Small tables with named rows and columns. After each table, cells are looked up by row and column.

Table Mivun
        Kiduv  Lifu  Vaba  Ralaval  Luki  Nuv  Fem  Sotelep
Gav       4.8   4.5   6.4      5.9   3.9  3.4  3.3      4.9
Dodas     5.1   5.7   3.7      2.4   5.3  6.4  5.8      4.2
Ruga      3.8   5.7   5.1      2.2   6.3  7.4  6.1      4.2
Zoti      5.6   4.1   6.1      5.7   3.9  3.8  6.5      2.9
Bog       4.9   3.9   6.0      7.3   4.1  3.1  2.7      6.5
Zifun     4.7   4.3   2.5      4.6   3.9  3.9  3.6      7.3
Vako      6.9   3.9   7.0      8.7   4.2  3.0  6.6      2.6
Zikub     1.3   5.1   4.9      1.0   5.7  6.5  5.0      6.9
Bifepe    3.0   3.5   8.9      6.9   4.1  1.9  2.6      5.5
Vumi      6.5   4.4   5.0      5.4   5.5  4.4  7.7      1.6
Pur       4.4   3.9   8.5      8.2   4.8  3.4  4.2      4.7
Nener     5.1   3.9   4.8      4.8   3.1  3.2  4.6      5.0

Vako, Nuv: 3.0
Zifun, Fem: 3.6
Vumi, Kiduv: 6.5
Zoti, Fem: 6.5
Dodas, Vaba: 3.7
Ruga, Sotelep: 4.2
Nener, Vaba: 4.8
Zifun, Nuv: 3.9
Ruga, Nuv: 7.4
Ruga, Ralaval: 2.2
Bifepe, Luki: 4.1
Which row has the largest Nuv? Ruga

Table Taza
	Difi	Gineka	Nal	Mus	Nukufi
Zul	-65.82	13.56	-25.36	23.83	15.22
Sosiki	83.94	-74.11	0.99	-33.10	-69.10
Modeze	58.28	-67.44	-23.14	14.64	-76.15
Gep	77.76	-57.28	-30.42	1.31	-71.61
Gom	84.67	-77.91	4.62	-3.72	-84.48
Babinev	25.56	-10.00	17.75	-84.48	-19.67
Gam	-15.73	-2.04	10.68	-50.73	6.95
Beb	86.59	-75.99	8.66	-24.82	-65.36
Ruf	-69.31	-12.44	-65.94	68.21	0.64
Bes	56.66	-40.40	0.93	-13.41	-41.18
Gofifo	32.12	-42.97	-9.77	-21.18	-41.03

Difi of Beb: 86.59
Gineka of Modeze: -67.44
Difi of Ruf: -69.31
Difi of Sosiki: 83.94
Mus of Modeze: 14.64
Nukufi of Gofifo: -41.03
Nal of Gofifo: -9.77
Difi of Gofifo: 32.12
Nukufi of Ruf: 0.64
Nal of Ruf: -65.94
Nal of Gam: 10.68
Nukufi of Sosiki: -69.10
Gineka of Gofifo: -42.97
Gineka of Gom: -77.91
Nal of Modeze: -23.14

Table Fatomuz
|  | Lemi | Tobupe | Lafav | Big | Pog | Vovafez |
|---|---|---|---|---|---|---|
| Pivip | 129 | 121 | 141 | 133 | 129 | 137 |
| Gesos | 50 | 165 | 133 | 160 | 101 | 187 |
| Sudus | 160 | 160 | 155 | 86 | 209 | 82 |
| Kod | 129 | 140 | 109 | 121 | 115 | 120 |
| Gal | 120 | 126 | 132 | 134 | 152 | 129 |
| Tumutil | 123 | 131 | 127 | 126 | 135 | 131 |
| Lus | 144 | 157 | 142 | 104 | 200 | 93 |
| Nif | 45 | 172 | 131 | 174 | 111 | 187 |

Tobupe of Kod: 140
Tobupe of Pivip: 121
Vovafez of Pivip: 137
Vovafez of Sudus: 82
Lafav of Gal: 132
Pog of Gesos: 101
Big of Gal: 134
Big of Sudus: 86
Tobupe of Nif: 172
Lemi of Sudus: 160
Vovafez of Tumutil: 131
Tobupe of Tumutil: 131
Tobupe of Gal: 126
Vovafez of Gesos: 187
Lafav of Gesos: 133
Lemi of Nif: 45
Row with the largest Lemi: Sudus

Lafom:
	Kad	Bosaf	Sulido
Topemet	-0.533	0.011	-0.843
Pofuda	-0.751	0.894	0.591
Demek	-0.957	-0.389	-0.843

What is the Bosaf of Demek in Lafom? -0.389
What is the Bosaf of Topemet in Lafom? 0.011
What is the Sulido of Pofuda in Lafom? 0.591
What is the Sulido of Demek in Lafom? -0.843
What is the Bosaf of Pofuda in Lafom? 0.894
What is the Sulido of Topemet in Lafom? -0.843
What is the Kad of Topemet in Lafom? -0.533
Row with the largest Sulido: Pofuda

Fetemok =
         Fol  Tekug  Tirugep  Kodo  Zosup  Saf  Mevu  Netugiv  Nebomev
Zaki     111    145       93    99    119  135    68       79       75
Sonovon   73     28      153   119    103  122   152      127      156
Zaf       47    177      114   108    110  175     1       67      121
Velubug  143     49      142   130    116  118   186      136       76
Par      116    109      123   110    115  135   108      106       86
Fuvekol  152     80       80    95    104   30   173      137      123
Bagu     152    143       84   105    110   71   121      118       88
Disu     123     77      121   109    111  108   142      118      101
Makep     94     65      142   125    118  150   132      106      101
Molif    139    218       54   110    126  133    31       68       24
Bobam     51     60      138    95     88   95   110      121      204

What is the Mevu of Sonovon in Fetemok? 152
What is the Tirugep of Fuvekol in Fetemok? 80
What is the Netugiv of Bagu in Fetemok? 118
What is the Kodo of Bobam in Fetemok? 95
What is the Netugiv of Bobam in Fetemok? 121
What is the Fol of Fuvekol in Fetemok? 152
What is the Fol of Sonovon in Fetemok? 73
What is the Saf of Zaf in Fetemok? 175
What is the Saf of Bobam in Fetemok? 95
What is the Saf of Bagu in Fetemok? 71
What is the Fol of Velubug in Fetemok? 143
What is the Fol of Zaf in Fetemok? 47
What is the Zosup of Par in Fetemok? 115
What is the Tekug of Bagu in Fetemok? 143
What is the Tekug of Par in Fetemok? 109
What is the Netugiv of Zaki in Fetemok? 79
What is the Mevu of Velubug in Fetemok? 186

Kositil.tsv
	Zov	Vot	Zenipu
Zukug	77150	83272	69568
Vizu	87251	14300	519
Sibi	70268	63131	69327
Galo	60277	57109	71189
Sal	53559	33466	70284

Zenipu of Sibi is 69327
Vot of Galo is 57109
Zov of Galo is 60277
Vot of Sal is 33466
Zenipu of Galo is 71189
Vot of Sibi is 63131
Zov of Zukug is 77150
Vot of Vizu is 14300
Zov of Sal is 53559
Zov of Sibi is 70268
Vot of Zukug is 83272
Zenipu of Sal is 70284
Row with the largest Zenipu: Galo

Deluf:
cols = Virez, Nasirom, Vinime, Rupelob, Kup
Sebut: [24624, 20217, 23396, -13412, -90548]
Bof: [-5171, -8470, 9365, -6475, 36443]
Bil: [6808, 8515, -20349, 9034, 9866]
Bap: [6552, 8111, -7021, 3176, -4527]
Der: [-649, 4841, 1850, -1232, 16092]
Geregu: [22367, 198, 11996, -20408, -62573]
Det: [-17183, 208, -19049, -12274, -30748]
Tezel: [1863, 3953, -4524, -2091, 4210]
Pem: [-9589, 7227, -21713, 16686, 62928]

Det, Rupelob: -12274
Det, Kup: -30748
Bap, Rupelob: 3176
Bap, Virez: 6552
Der, Virez: -649
Sebut, Vinime: 23396
Bap, Vinime: -7021
Sebut, Nasirom: 20217
Bil, Vinime: -20349
Bap, Nasirom: 8111
Det, Virez: -17183
Pem, Vinime: -21713
Tezel, Nasirom: 3953
Row with the largest Virez: Sebut

Ker:
|  | Kodop | Bop | Sobasog |
|---|---|---|---|
| Bag | 105 | 59 | 135 |
| Zem | 121 | 129 | 130 |
| Vap | 138 | 104 | 133 |
| Fon | 122 | 145 | 116 |
| Denitu | 112 | 166 | 108 |
| Mede | 137 | 165 | 131 |
| Buveme | 84 | 54 | 125 |
| Vipu | 73 | 103 | 114 |
| Zod | 90 | 174 | 121 |
| Fevin | 128 | 220 | 116 |
| San | 121 | 140 | 118 |

What is the Sobasog of Vap in Ker?
133
What is the Bop of Zod in Ker?
174
What is the Kodop of Mede in Ker?
137
What is the Kodop of Zem in Ker?
121
What is the Kodop of Bag in Ker?
105
What is the Sobasog of San in Ker?
118
What is the Bop of Bag in Ker?
59
What is the Sobasog of Vipu in Ker?
114
What is the Bop of Denitu in Ker?
166
What is the Sobasog of Buveme in Ker?
125
What is the Sobasog of Denitu in Ker?
108
What is the Kodop of San in Ker?
121

Kava
|  | Lumeti | Lodud | Maz | Paz | Lol | Bal | Zez | Nuforev | Fus |
|---|---|---|---|---|---|---|---|---|---|
| Futise | 5355 | 1417 | 3617 | 2235 | 4370 | 7520 | 3602 | 2538 | 4696 |
| Kotubip | 2624 | 5473 | 122 | 2357 | 1383 | 1136 | 1468 | 1203 | 3587 |
| Relolup | 3216 | 5150 | 2126 | 2960 | 2690 | 571 | 2082 | 2077 | 4480 |
| Supen | 4613 | 895 | 3226 | 2147 | 3848 | 7844 | 3548 | 2640 | 3561 |
| Kup | 5162 | 2570 | 3837 | 2585 | 4365 | 5379 | 3291 | 2522 | 5359 |
| Fodo | 4743 | 1558 | 4729 | 2849 | 4641 | 5499 | 3785 | 3344 | 4462 |
| Rori | 3464 | 5496 | 1234 | 2603 | 2331 | 1044 | 1780 | 1548 | 4785 |

Kotubip, Maz: 122
Futise, Bal: 7520
Rori, Lol: 2331
Relolup, Nuforev: 2077
Rori, Paz: 2603
Kup, Maz: 3837
Kotubip, Bal: 1136
Supen, Lodud: 895
Kup, Lol: 4365
Rori, Maz: 1234
Fodo, Lodud: 1558
Kup, Fus: 5359
Supen, Zez: 3548
Relolup, Lol: 2690
Relolup, Lumeti: 3216
Kotubip, Nuforev: 1203
Kotubip, Lumeti: 2624
Rori, Nuforev: 1548

